Below is a small trained network, with its code and all its weights. Each question gives an input and a class and asks what happens when units are switched off, that is, made to give their printed mean instead of their output.

import numpy as np


def w(rows, s, z=0):
    codes = np.array(rows[::2]) - 128.0
    scale = np.full(codes.shape[1], s)
    scale[-1] = z or s
    return codes * scale


def norm(h):
    return h / np.sqrt((h * h).mean(-1, keepdims=True) + 1e-5)


def f(y):
    return y / 2 * (1 + np.tanh(0.7978845608 * (y + 0.044715 * y**3)))


def log_softmax(a):
    a = a - a.max(-1, keepdims=True)
    return a - np.log(np.exp(a).sum(-1, keepdims=True))


def net(x, mask):
    res = np.array(x, float).reshape(1, 8) / 4 @ E
    u = 0
    for l in range(3):
        y = f(norm(res) @ A[l][:, :-1].T + A[l][:, -1])
        res = res + np.where(mask[u : u + 3], y, B[l][:, -1]) @ B[l][:, :-1]
        u += 3
    return log_softmax(norm(res)[-1] @ U[:, :-1].T + U[:, -1])


A, B = {}, {}
E = w([
[124,116,129,145,112,143,125,151,132,96],'x0',
[107,132,125,120,110,130,121,127,120,128],'x1',
[135,132,113,106,136,123,137,131,139,143],'x2',
[129,120,124,110,131,133,136,143,148,125],'x3',
[159,137,138,128,156,114,134,133,141,129],'x4',
[123,175,56,208,133,170,160,4,230,112],'x5',
[54,99,48,222,169,47,137,224,61,155],'x6',
[170,68,99,146,66,2,67,147,209,182],'x7',
],0.0065)
A[0] = w([
[68,103,142,133,192,51,159,237,38,186,10],'0.n1',
[34,163,76,191,255,157,175,180,88,103,54],'0.n2',
[183,133,127,7,39,38,57,83,151,30,164],'0.n3',
],0.0048,0.0012)
B[0] = w([
[129,159,214,144,55,138,166,181,196,179,253],'0.n1',
[37,86,163,1,201,77,188,47,142,109,247],'0.n2',
[201,75,101,184,99,144,170,93,63,135,218],'0.n3',
],0.0087,0.0043)
A[1] = w([
[148,120,239,17,142,240,173,225,2,91,131],'1.n1',
[237,11,254,17,129,85,41,145,36,135,3],'1.n2',
[146,111,38,137,133,124,94,165,90,50,40],'1.n3',
],0.0049,0.0019)
B[1] = w([
[136,132,112,160,195,161,67,47,86,252,254],'1.n1',
[123,110,80,84,109,128,131,144,24,43,204],'1.n2',
[155,175,110,54,254,39,86,101,31,151,107],'1.n3',
],0.0097,0.0055)
A[2] = w([
[44,141,107,107,157,12,106,106,215,116,49],'2.n1',
[140,223,166,56,132,254,84,53,94,101,93],'2.n2',
[68,111,64,213,129,89,144,162,163,144,2],'2.n3',
],0.0065,0.005)
B[2] = w([
[180,176,47,126,141,129,79,140,8,54,192],'2.n1',
[151,166,74,167,182,84,70,254,194,101,254],'2.n2',
[185,118,131,181,210,163,115,176,72,236,157],'2.n3',
],0.0099,0.0054)
U = w([
[184,150,46,171,209,144,62,159,45,187,253],'0',
[34,136,246,50,159,149,173,134,91,215,48],'1',
[133,210,91,144,180,181,124,161,224,48,94],'2',
[50,139,69,97,164,100,246,19,93,47,185],'3',
[195,57,123,48,40,127,134,133,25,75,93],'4',
[117,91,171,178,24,56,164,232,155,179,94],'5',
[198,95,109,193,40,145,167,17,202,140,91],'6',
],0.014,0.0023)

Each question gives the input, the list of numbers given to net, and the class t.
The units are the neurons (one row each of A and B). Each row of codes is followed by its name. A weight is (code - 128) times the scale printed after its matrix; where a second scale follows, it is the last column's (A, B and U).
mask holds one flag per neuron, layer by layer. A switched-off neuron (its flag False) gives its mean, the last column of its row in B, instead of its output. The means were averaged over made-up inputs and are rounded, as every weight is.
A unit's drop is (log p(t) with every unit on - log p(t) with that unit switched off) / (log p(t) with every unit on - log p(t) with every unit switched off).
The circuit of an input: a set's keep is (log p(t) with only the set's units on - log p(t) with every unit switched off) / (log p(t) with every unit on - log p(t) with every unit switched off). Starting from all 9 units, units are removed one at a time, each time the one whose removal leaves the highest keep (on an exact tie, the one counted first), for as long as the keep stays at least 0.8.
circuit, biggest first: the units of the circuit, biggest drop first
top k neurons: the k neurons with the biggest drops, biggest first
k most important neurons of layer l: the k neurons of layer l with the biggest drops, biggest first
drop when u is switched off: that unit's drop, to one decimal
input [5,-3,3,3,3,-1,4,-2], class 1: top neuron : 0.n1
input [4,6,2,-4,-1,-2,1,-6], class 1: 2 most important neurons of layer 2 : 2.n1; 2.n3
input [-4,2,-1,-1,-4,-1,6,4], class 5: top 2 neurons : 0.n1; 1.n1
input [-4,-4,-6,0,2,-7,-1,-7], class 0: top 2 neurons : 1.n1; 2.n2
input [-3,-8,6,-7,-3,8,2,6], class 0: top 4 neurons : 2.n3; 0.n1; 2.n1; 0.n3
input [8,5,7,-4,-7,7,2,0], class 3: top 3 neurons : 2.n2; 1.n1; 0.n2
input [7,-5,0,2,4,-6,3,1], class 5: top 2 neurons : 0.n1; 0.n2
input [6,-5,6,-4,3,3,0,-4], class 2: top 3 neurons : 2.n2; 0.n3; 1.n2
input [-4,-8,7,-4,-8,-5,0,3], class 4: top 4 neurons : 1.n2; 2.n2; 0.n3; 2.n3
input [8,-5,5,3,5,8,1,-4], class 3: top 3 neurons : 0.n2; 1.n1; 0.n1
input [5,-6,2,-5,6,8,-5,0], class 2: top 2 neurons : 2.n2; 0.n1
input [-4,6,4,-2,-5,1,-2,-7], class 2: top 2 neurons : 2.n2; 0.n3
input [-2,5,-3,4,7,-7,0,5], class 4: top 3 neurons : 1.n2; 2.n2; 0.n3
input [-4,-6,-2,-6,-2,7,-3,-4], class 2: top neuron : 2.n2
input [-2,-2,-2,6,4,1,5,-3], class 3: top 2 neurons : 0.n2; 2.n1
input [1,-1,7,7,-4,-8,1,-2], class 1: top 2 neurons : 0.n1; 2.n1
input [-6,2,8,4,3,-1,-8,4], class 4: 2 most important neurons of layer 0 : 0.n3; 0.n1
input [3,2,-5,-1,1,0,-7,5], class 4: 2 most important neurons of layer 1 : 1.n2; 1.n1
input [2,3,1,-3,5,7,-3,0], class 2: 2 most important neurons of layer 0 : 0.n1; 0.n3
input [5,-3,-2,3,6,-4,3,-7], class 1: circuit, biggest first : 0.n2
input [2,7,-4,-6,-3,-5,-4,-2], class 0: drop when 2.n3 is switched off : 0.0
input [6,2,2,5,-5,0,4,-6], class 1: drop when 1.n2 is switched off : 0.1
input [3,8,1,-8,1,-1,8,-5], class 1: drop when 0.n1 is switched off : 0.3
input [7,8,-7,8,-8,-4,-3,-2], class 0: drop when 1.n1 is switched off : 0.3
